Here is a tiny trained network, its code and every weight. The questions are about switching its units off for an input and a class, where a switched-off unit gives its printed mean instead of its output.

import numpy as np


def w(rows, s, z=0):
    codes = np.array(rows[::2]) - 128.0
    scale = np.full(codes.shape[1], s)
    scale[-1] = z or s
    return codes * scale


def norm(h):
    return h / np.sqrt((h * h).mean(-1, keepdims=True) + 1e-5)


def f(y):
    return np.maximum(y, 0)


def log_softmax(a):
    a = a - a.max(-1, keepdims=True)
    return a - np.log(np.exp(a).sum(-1, keepdims=True))


def net(x, mask):
    res = np.array(x, float).reshape(1, 6) / 4 @ E
    u = 0
    for l in range(3):
        y = f(norm(res) @ A[l][:, :-1].T + A[l][:, -1])
        res = res + np.where(mask[u : u + 7], y, B[l][:, -1]) @ B[l][:, :-1]
        u += 7
    return log_softmax(norm(res)[-1] @ U[:, :-1].T + U[:, -1])


A, B = {}, {}
E = w([
[132,235,172,217,203,221],'x0',
[134,66,97,133,2,196],'x1',
[9,132,145,114,151,200],'x2',
[113,161,28,32,178,191],'x3',
[129,36,214,88,139,141],'x4',
[119,206,184,107,46,85],'x5',
],0.0068)
A[0] = w([
[4,90,162,49,100,102,242],'0.n1',
[136,136,120,165,210,75,2],'0.n2',
[166,155,198,99,72,73,74],'0.n3',
[131,87,68,76,101,102,79],'0.n4',
[171,73,102,165,158,33,32],'0.n5',
[159,164,124,114,37,161,203],'0.n6',
[120,133,142,130,186,133,6],'0.n7',
],0.012,0.003)
B[0] = w([
[207,17,60,248,253,93,254],'0.n1',
[168,58,87,119,104,33,177],'0.n2',
[193,171,100,165,133,75,211],'0.n3',
[181,166,137,1,174,144,205],'0.n4',
[49,146,146,165,48,227,197],'0.n5',
[167,142,114,207,166,146,214],'0.n6',
[117,124,177,48,165,129,156],'0.n7',
],0.0095,0.0074)
A[1] = w([
[125,143,150,111,179,101,77],'1.n1',
[121,146,2,52,113,145,105],'1.n2',
[125,81,179,170,191,232,253],'1.n3',
[202,156,186,122,159,83,75],'1.n4',
[136,60,135,77,109,152,78],'1.n5',
[138,156,142,156,197,43,165],'1.n6',
[79,172,149,89,138,114,58],'1.n7',
],0.012,0.0047)
B[1] = w([
[113,110,170,86,141,145,151],'1.n1',
[111,247,57,86,171,171,182],'1.n2',
[43,149,159,102,32,130,244],'1.n3',
[126,130,124,120,196,87,184],'1.n4',
[171,169,200,77,108,88,148],'1.n5',
[145,115,60,98,92,122,229],'1.n6',
[104,163,133,118,144,159,132],'1.n7',
],0.011)
A[2] = w([
[173,145,110,114,175,237,83],'2.n1',
[32,61,233,138,175,6,71],'2.n2',
[166,150,1,100,120,246,208],'2.n3',
[170,140,160,52,51,96,208],'2.n4',
[147,146,143,97,208,100,26],'2.n5',
[30,36,135,195,168,208,4],'2.n6',
[138,211,83,204,67,192,24],'2.n7',
],0.0087,0.0022)
B[2] = w([
[38,165,92,180,152,119,171],'2.n1',
[196,87,67,128,183,217,185],'2.n2',
[57,180,177,143,198,192,254],'2.n3',
[129,180,113,45,119,204,179],'2.n4',
[168,2,75,60,154,153,162],'2.n5',
[67,56,158,212,107,77,168],'2.n6',
[122,45,149,189,212,111,196],'2.n7',
],0.0093,0.0076)
U = w([
[115,79,135,219,120,148,218],'0',
[159,144,131,2,61,154,91],'1',
[225,136,167,117,55,112,2],'2',
[191,60,57,46,213,93,123],'3',
[67,218,80,77,227,206,155],'4',
[233,196,99,154,90,2,112],'5',
[45,148,199,114,31,162,99],'6',
],0.015,0.0082)

Each question gives the input, the list of numbers given to net, and the class t.
The units are the neurons (one row each of A and B). Each row of codes is followed by its name. A weight is (code - 128) times the scale printed after its matrix; where a second scale follows, it is the last column's (A, B and U).
mask holds one flag per neuron, layer by layer. A switched-off neuron (its flag False) gives its mean, the last column of its row in B, instead of its output. The means were averaged over made-up inputs and are rounded, as every weight is.
A unit's drop is (log p(t) with every unit on - log p(t) with that unit switched off) / (log p(t) with every unit on - log p(t) with every unit switched off).
The circuit of an input: a set's keep is (log p(t) with only the set's units on - log p(t) with every unit switched off) / (log p(t) with every unit on - log p(t) with every unit switched off). Starting from the 12 units with the biggest drops (on a tie, the unit counted first), units are removed one at a time, each time the one whose removal leaves the highest keep (on an exact tie, the one counted first), for as long as the keep stays at least 0.8.
units of the circuit, in order: the units of the circuit, biggest drop first
most important unit: the unit with the biggest drop
k most important neurons: the k neurons with the biggest drops, biggest first
top k neurons in layer l: the k neurons of layer l with the biggest drops, biggest first
drop of u: that unit's drop, to one decimal
input [2,-6,4,7,8,4], class 3: most important unit -> 0.n1
input [-4,-2,4,-7,-7,2], class 5: 2 most important neurons -> (0.n3 2.n3)
input [-7,8,-6,8,6,-1], class 4: 2 most important neurons -> (1.n2 2.n3)
input [-7,-3,-7,-7,7,-3], class 1: top 2 neurons in layer 0 -> (0.n5 0.n6)
input [-8,-7,-2,5,1,-6], class 4: units of the circuit, in order -> (0.n5 1.n2)
input [7,-1,2,2,3,-2], class 6: top 2 neurons in layer 0 -> (0.n4 0.n3)
input [5,8,2,6,6,-3], class 6: 2 most important neurons -> (1.n3 0.n4)
input [8,5,-5,-7,4,-5], class 6: 3 most important neurons -> (1.n3 0.n1 0.n3)
input [-6,3,5,7,8,7], class 3: top 2 neurons in layer 0 -> (0.n1 0.n4)
input [1,-2,0,-1,6,-8], class 6: units of the circuit, in order -> (1.n3 0.n1)
input [7,-8,4,-7,3,0], class 3: top 2 neurons in layer 1 -> (1.n4 1.n2)
input [-6,6,5,-6,-3,4], class 5: units of the circuit, in order -> (0.n5 0.n3)
input [5,-4,0,-5,6,-1], class 3: top 2 neurons in layer 2 -> (2.n2 2.n3)
input [-2,6,6,0,3,-7], class 0: units of the circuit, in order -> (2.n6)
input [3,-7,-6,0,-2,1], class 3: units of the circuit, in order -> (1.n3 2.n5)
input [-4,-6,8,-6,-6,1], class 0: 4 most important neurons -> (0.n1 0.n4 1.n2 0.n3)
input [3,1,6,-3,-3,-6], class 6: units of the circuit, in order -> (1.n3 0.n1)
input [-5,-7,5,8,3,-1], class 3: 2 most important neurons -> (0.n1 0.n5)
input [-4,-3,-1,1,-4,8], class 3: 4 most important neurons -> (1.n3 1.n4 0.n5 2.n5)
input [-4,2,1,4,4,7], class 3: 2 most important neurons -> (0.n1 0.n4)
input [-7,-5,8,3,1,-2], class 3: units of the circuit, in order -> (0.n1)
input [-5,-7,7,5,2,-5], class 3: 2 most important neurons -> (0.n1 0.n5)
input [5,4,0,-2,-5,4], class 0: 3 most important neurons -> (2.n7 1.n2 0.n4)
input [-1,4,-8,-5,8,-2], class 2: 2 most important neurons -> (0.n3 2.n3)
input [-6,7,5,-4,-8,-4], class 4: 2 most important neurons -> (0.n4 2.n3)
input [-7,6,-8,-8,5,-7], class 1: 2 most important neurons -> (0.n5 2.n4)
input [1,5,-8,3,8,-3], class 1: most important unit -> 1.n5
input [0,7,-2,-1,8,8], class 5: top 2 neurons in layer 0 -> (0.n3 0.n5)
input [-6,-4,-5,-4,7,-6], class 1: 2 most important neurons -> (0.n5 1.n5)
input [5,1,1,3,5,4], class 6: drop of 1.n3 -> 0.3
